Look-ups in named tables: a row name and a column name give one cell, copied from the table.

tokaz:
         dib  nipebo  neb  bamo  fodose
kozat    443     905  969   452     709
pasenur  910     850  717   373     843
kesiso   223     807  565   295     596
rar      734     917  290   540     411
noziza   327     687  739   441     502
sokuzo   405     723  229   878     532
diminut  631     777  742   545     486
bedudo   807     510  556   377     355
tad      450     678  558   627     330
fotavo   539     404  668   478     691
fem      547     736  481   802     513

dib of rar is 734
neb of tad is 558
fodose of fem is 513
nipebo of kesiso is 807
fodose of fotavo is 691
dib of diminut is 631
dib of tad is 450
bamo of kesiso is 295

pep
|  | rof | pemeb | rodu | bes | rin | zufudo | sot | zal | veg | dabivo |
|---|---|---|---|---|---|---|---|---|---|---|
| ner | 116 | 123 | 130 | 133 | 109 | 51 | 41 | 48 | 173 | 125 |
| sugo | 94 | 23 | 110 | 104 | 84 | 134 | 107 | 79 | 105 | 132 |
| ketikir | 98 | 49 | 116 | 101 | 81 | 151 | 109 | 76 | 96 | 127 |
| guf | 93 | 25 | 125 | 112 | 79 | 108 | 104 | 69 | 108 | 122 |
| fubolog | 127 | 67 | 85 | 90 | 134 | 127 | 73 | 86 | 126 | 128 |
| bug | 85 | 194 | 155 | 75 | 210 | 49 | 104 | 114 | 75 | 90 |
| divefi | 115 | 49 | 115 | 109 | 87 | 120 | 97 | 89 | 104 | 106 |

What is the pemeb of fubolog in pep?
67
What is the dabivo of bug in pep?
90
What is the pemeb of ner in pep?
123
What is the zal of sugo in pep?
79
What is the zal of ner in pep?
48
What is the rin of divefi in pep?
87
What is the sot of fubolog in pep?
73

difulo =
	sipaval	mukelil	duvoko	fiduk	med	pilu
vev	101	98	22	145	143	243
zad	58	46	143	61	89	37
luroki	59	43	123	73	81	41
muku	129	156	168	90	77	22
lumur	59	57	131	74	93	38
ruv	144	164	85	140	109	149
bezolub	72	70	127	93	108	59
dok	86	79	60	121	128	162
vurin	90	74	101	105	115	111
gif	51	32	115	70	82	48
kad	173	244	183	89	62	9

sipaval of gif = 51
med of ruv = 109
pilu of dok = 162
duvoko of ruv = 85
sipaval of ruv = 144
duvoko of dok = 60
fiduk of lumur = 74
med of kad = 62
pilu of bezolub = 59
med of bezolub = 108
med of lumur = 93
mukelil of lumur = 57
sipaval of bezolub = 72
pilu of ruv = 149
fiduk of muku = 90
duvoko of bezolub = 127
sipaval of kad = 173
duvoko of gif = 115
med of luroki = 81
fiduk of gif = 70

vem:
|  | vive | dogikes | zaz | lod | reninod | sonu | dig | sima |
|---|---|---|---|---|---|---|---|---|
| pul | 61 | 55 | 58 | 59 | 48 | 56 | 47 | 54 |
| gekipez | 40 | 22 | 79 | 33 | 58 | 46 | 58 | 53 |
| ter | 52 | 51 | 58 | 53 | 68 | 44 | 65 | 63 |
| fonir | 58 | 61 | 45 | 52 | 23 | 71 | 31 | 32 |
| lomupok | 45 | 55 | 20 | 71 | 63 | 50 | 30 | 69 |
| nomeken | 43 | 29 | 72 | 38 | 57 | 48 | 58 | 53 |
| foveb | 57 | 58 | 50 | 54 | 42 | 59 | 45 | 47 |
| zuz | 48 | 42 | 63 | 46 | 56 | 52 | 57 | 54 |
| roveso | 37 | 54 | 47 | 49 | 67 | 46 | 66 | 52 |
| mif | 48 | 53 | 34 | 64 | 59 | 52 | 41 | 59 |
| zuvosov | 47 | 39 | 64 | 45 | 57 | 49 | 54 | 55 |

reninod of pul: 48
dig of lomupok: 30
zaz of zuvosov: 64
zaz of pul: 58
dogikes of zuz: 42
sonu of zuvosov: 49
sonu of pul: 56
dig of mif: 41
sima of nomeken: 53
Which row has the largest reninod? ter

